Below is a small trained network, with its code and all its weights. Each question gives an input and a class and asks what happens when units are switched off, that is, made to give their printed mean instead of their output.

import numpy as np


def w(rows, s, z=0):
    codes = np.array(rows[::2]) - 128.0
    scale = np.full(codes.shape[1], s)
    scale[-1] = z or s
    return codes * scale


def norm(h):
    return h / np.sqrt((h * h).mean(-1, keepdims=True) + 1e-5)


def f(y):
    return y / 2 * (1 + np.tanh(0.7978845608 * (y + 0.044715 * y**3)))


def log_softmax(a):
    a = a - a.max(-1, keepdims=True)
    return a - np.log(np.exp(a).sum(-1, keepdims=True))


def net(x, mask):
    res = np.array(x, float).reshape(1, 8) / 4 @ E
    u = 0
    for l in range(3):
        y = f(norm(res) @ A[l][:, :-1].T + A[l][:, -1])
        res = res + np.where(mask[u : u + 5], y, B[l][:, -1]) @ B[l][:, :-1]
        u += 5
    return log_softmax(norm(res)[-1] @ U[:, :-1].T + U[:, -1])


A, B = {}, {}
E = w([
[130,123,127,136,123],'x0',
[95,140,106,100,145],'x1',
[92,126,125,109,146],'x2',
[121,127,130,125,132],'x3',
[105,131,117,111,136],'x4',
[199,59,80,85,229],'x5',
[80,45,43,153,69],'x6',
[178,164,213,1,136],'x7',
],0.0051)
A[0] = w([
[192,24,66,107,225,253],'0.n0',
[135,19,136,7,3,14],'0.n1',
[143,134,82,182,173,92],'0.n2',
[96,64,31,188,75,107],'0.n3',
[122,160,176,213,206,147],'0.n4',
],0.0068,0.0016)
B[0] = w([
[107,130,140,186,254,255],'0.n0',
[115,230,79,230,129,190],'0.n1',
[129,171,130,163,119,147],'0.n2',
[37,73,214,58,140,242],'0.n3',
[52,190,31,68,115,163],'0.n4',
],0.0068,0.0047)
A[1] = w([
[80,141,150,178,180,95],'1.n0',
[79,70,6,179,62,8],'1.n1',
[100,131,68,100,103,2],'1.n2',
[2,147,115,251,62,216],'1.n3',
[21,148,99,94,178,167],'1.n4',
],0.0066,0.00083)
B[1] = w([
[209,144,91,158,153,170],'1.n0',
[39,128,100,25,139,159],'1.n1',
[237,78,213,254,118,126],'1.n2',
[200,111,48,69,125,254],'1.n3',
[192,143,127,142,66,202],'1.n4',
],0.0073,0.0067)
A[2] = w([
[61,181,61,94,160,211],'2.n0',
[47,150,80,236,190,86],'2.n1',
[159,150,58,73,10,132],'2.n2',
[167,149,43,82,132,222],'2.n3',
[2,71,105,183,114,2],'2.n4',
],0.0081,0.00091)
B[2] = w([
[180,93,214,246,65,186],'2.n0',
[51,201,106,171,31,170],'2.n1',
[158,111,146,72,6,255],'2.n2',
[177,149,86,254,202,212],'2.n3',
[28,78,191,62,223,156],'2.n4',
],0.0069,0.0067)
U = w([
[190,154,98,135,2,243],'0',
[113,185,72,251,189,234],'1',
[47,37,106,72,35,2],'2',
[23,49,90,167,191,53],'3',
[115,216,234,54,74,86],'4',
[185,152,176,92,245,60],'5',
],0.0094,0.00094)

Each question gives the input, the list of numbers given to net, and the class t.
The units are the neurons (one row each of A and B). Each row of codes is followed by its name. A weight is (code - 128) times the scale printed after its matrix; where a second scale follows, it is the last column's (A, B and U).
mask holds one flag per neuron, layer by layer. A switched-off neuron (its flag False) gives its mean, the last column of its row in B, instead of its output. The means were averaged over made-up inputs and are rounded, as every weight is.
A unit's drop is (log p(t) with every unit on - log p(t) with that unit switched off) / (log p(t) with every unit on - log p(t) with every unit switched off).
The circuit of an input: a set's keep is (log p(t) with only the set's units on - log p(t) with every unit switched off) / (log p(t) with every unit on - log p(t) with every unit switched off). Starting from the 12 units with the biggest drops (on a tie, the unit counted first), units are removed one at a time, each time the one whose removal leaves the highest keep (on an exact tie, the one counted first), for as long as the keep stays at least 0.8.
circuit, biggest first: the units of the circuit, biggest drop first
most important unit: the unit with the biggest drop
top k neurons: the k neurons with the biggest drops, biggest first
top k neurons in layer l: the k neurons of layer l with the biggest drops, biggest first
input [6,6,-8,-8,7,5,-3,-1], class 1: most important unit : 2.n1
input [4,-2,2,7,-2,-7,3,-6], class 2: circuit, biggest first : (0.n3 2.n4 1.n3)
input [3,-1,6,7,-5,-5,-7,-7], class 0: top 2 neurons in layer 0 : (0.n0 0.n4)
input [6,-4,6,-2,-8,-1,2,-4], class 2: top 2 neurons : (0.n3 0.n0)
input [-1,7,-3,6,8,-6,-8,-5], class 0: top 2 neurons : (0.n0 2.n2)
input [3,3,0,-1,-2,8,-3,0], class 1: circuit, biggest first : (0.n0 2.n1 1.n3)
input [2,1,2,2,2,-7,-6,-1], class 0: circuit, biggest first : (0.n3 0.n0 1.n3)
input [-7,-5,-3,4,7,-1,-6,-4], class 0: top 2 neurons : (0.n4 0.n0)
input [4,8,6,4,-7,-8,-7,-1], class 0: top 2 neurons : (0.n3 0.n0)
input [7,6,-1,-3,6,1,5,-1], class 3: circuit, biggest first : (0.n3 2.n2)
input [-2,0,-8,-4,-1,4,4,-6], class 3: circuit, biggest first : (0.n3 2.n4)
input [0,-7,-4,5,-3,0,0,3], class 4: top 3 neurons in layer 1 : (1.n3 1.n0 1.n4)
input [-4,8,6,-7,2,-3,-3,-8], class 0: circuit, biggest first : (1.n3 0.n0)
input [-2,2,4,6,2,-3,1,6], class 0: top 2 neurons : (0.n1 0.n3)
input [-2,4,5,-4,8,-5,-8,-1], class 0: circuit, biggest first : (0.n3 0.n0)
input [2,-4,0,7,8,0,-6,0], class 0: top 3 neurons : (0.n4 0.n0 0.n3)
input [4,-5,2,1,2,-5,1,-5], class 2: top 3 neurons : (0.n3 0.n1 0.n0)
input [8,2,-8,-7,6,2,3,-1], class 3: top neuron in layer 2 : (2.n2)
input [1,7,5,4,1,7,1,3], class 1: circuit, biggest first : (0.n3 0.n0 2.n1 1.n3)
input [3,4,-6,-4,-1,7,1,6], class 1: top 3 neurons in layer 0 : (0.n3 0.n0 0.n1)
